Below are the code and all the weights of a small trained network. Each question names an input and a target symbol and asks about switching units off, where a switched-off unit gives its printed mean instead of its output.

import numpy as np


def w(rows, s, z=0):
    codes = np.array(rows[::2]) - 128.0
    scale = np.full(codes.shape[1], s)
    scale[-1] = z or s
    return codes * scale


def f(y):
    return y / 2 * (1 + np.tanh(0.7978845608 * (y + 0.044715 * y**3)))


def softmax(a):
    e = np.exp(a - a.max(-1, keepdims=True))
    return e / e.sum(-1, keepdims=True)


def log_softmax(a):
    a = a - a.max(-1, keepdims=True)
    return a - np.log(np.exp(a).sum(-1, keepdims=True))


def net(x, mask):
    ids = ['ΓΠεθμψ'.index(c) for c in x.split()]
    T = len(ids)
    res = E[ids] + P[:T]
    r = res
    for j in range(2):
        rows = slice(2 * j, 2 * j + 2)
        q, k, v = (r @ M[0][rows].T for M in (Q, K, V))
        z = softmax(np.where(np.tri(T) > 0, q @ k.T / 2**0.5, -1e9)) @ v
        o = O[0][rows]
        res = res + np.where(mask[j], z, o[:, -1]) @ o[:, :-1]
    y = f(res @ A[0][:, :-1].T + A[0][:, -1])
    res = res + np.where(mask[2:14], y, B[0][:, -1]) @ B[0][:, :-1]
    return log_softmax(res[-1] @ U[:, :-1].T + U[:, -1])


Q, K, V, O, A, B = {}, {}, {}, {}, {}, {}
E = w([
[212,50,82,72],'Γ',
[221,72,224,99],'Π',
[97,248,160,102],'ε',
[115,47,149,30],'θ',
[26,45,82,165],'μ',
[75,61,198,206],'ψ',
],0.012)
P = w([
[118,3,160,71],'0',
[125,14,143,95],'1',
[125,33,138,100],'2',
[148,56,142,102],'3',
[171,78,122,136],'4',
[166,106,131,118],'5',
[142,124,126,113],'6',
[164,174,153,74],'7',
[233,50,144,142],'8',
],0.0069)
Q[0] = w([
[141,77,142,81],'H1',
[136,3,112,123],'H1',
[123,150,128,76],'H2',
[136,100,112,157],'H2',
],0.021)
K[0] = w([
[83,197,107,135],'H1',
[143,252,119,130],'H1',
[166,23,90,151],'H2',
[102,173,167,113],'H2',
],0.014)
V[0] = w([
[132,118,250,167],'H1',
[30,134,119,198],'H1',
[91,103,86,23],'H2',
[68,167,181,54],'H2',
],0.012)
O[0] = w([
[140,181,25,78,143],'H1',
[206,95,73,255,28],'H1',
[130,194,136,247,254],'H2',
[37,220,132,139,93],'H2',
],0.0096,0.0059)
A[0] = w([
[111,69,234,114,39],'N1',
[15,43,92,165,127],'N2',
[192,243,34,147,250],'N3',
[83,184,207,99,190],'N4',
[190,41,23,150,193],'N5',
[78,143,78,210,131],'N6',
[110,62,185,133,99],'N7',
[136,16,206,173,245],'N8',
[42,32,80,128,137],'N9',
[161,148,2,117,147],'N10',
[131,101,67,85,135],'N11',
[96,143,142,163,126],'N12',
],0.0085,0.0025)
B[0] = w([
[151,180,139,114,191],'N1',
[141,120,161,60,190],'N2',
[149,254,142,102,151],'N3',
[87,170,91,177,182],'N4',
[210,116,76,213,225],'N5',
[88,130,102,84,162],'N6',
[160,158,172,113,174],'N7',
[127,98,215,162,255],'N8',
[200,133,142,50,186],'N9',
[163,182,121,130,152],'N10',
[130,168,75,101,153],'N11',
[73,146,107,122,131],'N12',
],0.0082,0.0074)
U = w([
[194,131,12,130,154],'Γ',
[158,127,251,69,122],'Π',
[102,234,128,189,75],'ε',
[102,115,58,2,124],'θ',
[133,50,145,255,52],'μ',
[29,107,140,192,251],'ψ',
],0.0066,0.0026)

Each question gives the input, a string of symbols that net reads in full, and the target symbol t.
The units are the heads (2 rows each of Q, K, V and O) and the neurons (one row each of A and B). Each row of codes is followed by its name. A weight is (code - 128) times the scale printed after its matrix; where a second scale follows, it is the last column's (O, A, B and U).
mask holds one flag per unit, heads first, then neurons. A switched-off unit (its flag False) gives its mean, the last column of its rows in O or B, instead of its output. The means were averaged over made-up inputs and are rounded, as every weight is.
A unit's drop is (log p(t) with every unit on - log p(t) with that unit switched off) / (log p(t) with every unit on - log p(t) with every unit switched off).
The circuit of an input: a set's keep is (log p(t) with only the set's units on - log p(t) with every unit switched off) / (log p(t) with every unit on - log p(t) with every unit switched off). Starting from the 12 units with the biggest drops (on a tie, the unit counted first), units are removed one at a time, each time the one whose removal leaves the highest keep (on an exact tie, the one counted first), for as long as the keep stays at least 0.8.
units of the circuit, in order: the units of the circuit, biggest drop first
top k neurons: the k neurons with the biggest drops, biggest first
heads that matter: for each layer, one digit per head in row order, 1 if its drop is at least 0.15 and else 0, layers parted by /
drop of u: that unit's drop, to one decimal
input Γ Γ Γ μ Π, target μ: heads that matter => 11
input Γ Γ ψ Π, target Γ: heads that matter => 10
input μ Γ μ μ μ ψ, target μ: top 2 neurons => N5, N8
input ε Γ Γ Γ θ, target μ: heads that matter => 11
input Γ μ μ, target μ: heads that matter => 11
input Γ Γ Π Π, target θ: heads that matter => 10
input θ ψ μ μ Γ ψ ε μ, target θ: heads that matter => 01
input Γ Γ Π Γ Γ, target Π: heads that matter => 11
input Γ μ Π, target μ: heads that matter => 10
input ψ Π ψ, target Γ: heads that matter => 10
input μ μ Γ ψ θ, target Γ: units of the circuit, in order => H1, N5
input Γ Π μ ψ μ, target Γ: units of the circuit, in order => H1, N5, N9, H2
input μ Π μ Π ψ, target θ: units of the circuit, in order => H1, H2
input Γ Γ ψ, target Π: heads that matter => 01
input Π ψ μ Γ Γ Γ μ, target Π: heads that matter => 10
input Π μ Γ, target μ: top neuron => N5
input Π Γ Π Γ, target θ: top neuron => N8
input Γ Γ Γ Γ μ Γ ε Γ, target Γ: drop of N11 => 0.0
input μ ψ Γ Γ Π Π μ, target θ: drop of H1 => 0.3
input μ ε Γ Π Γ Γ Γ Γ ψ, target ψ: top neuron => N5
input Γ Γ Γ ψ Γ μ, target Π: drop of N9 => 0.2
input ψ Π Γ, target θ: drop of H1 => 1.1
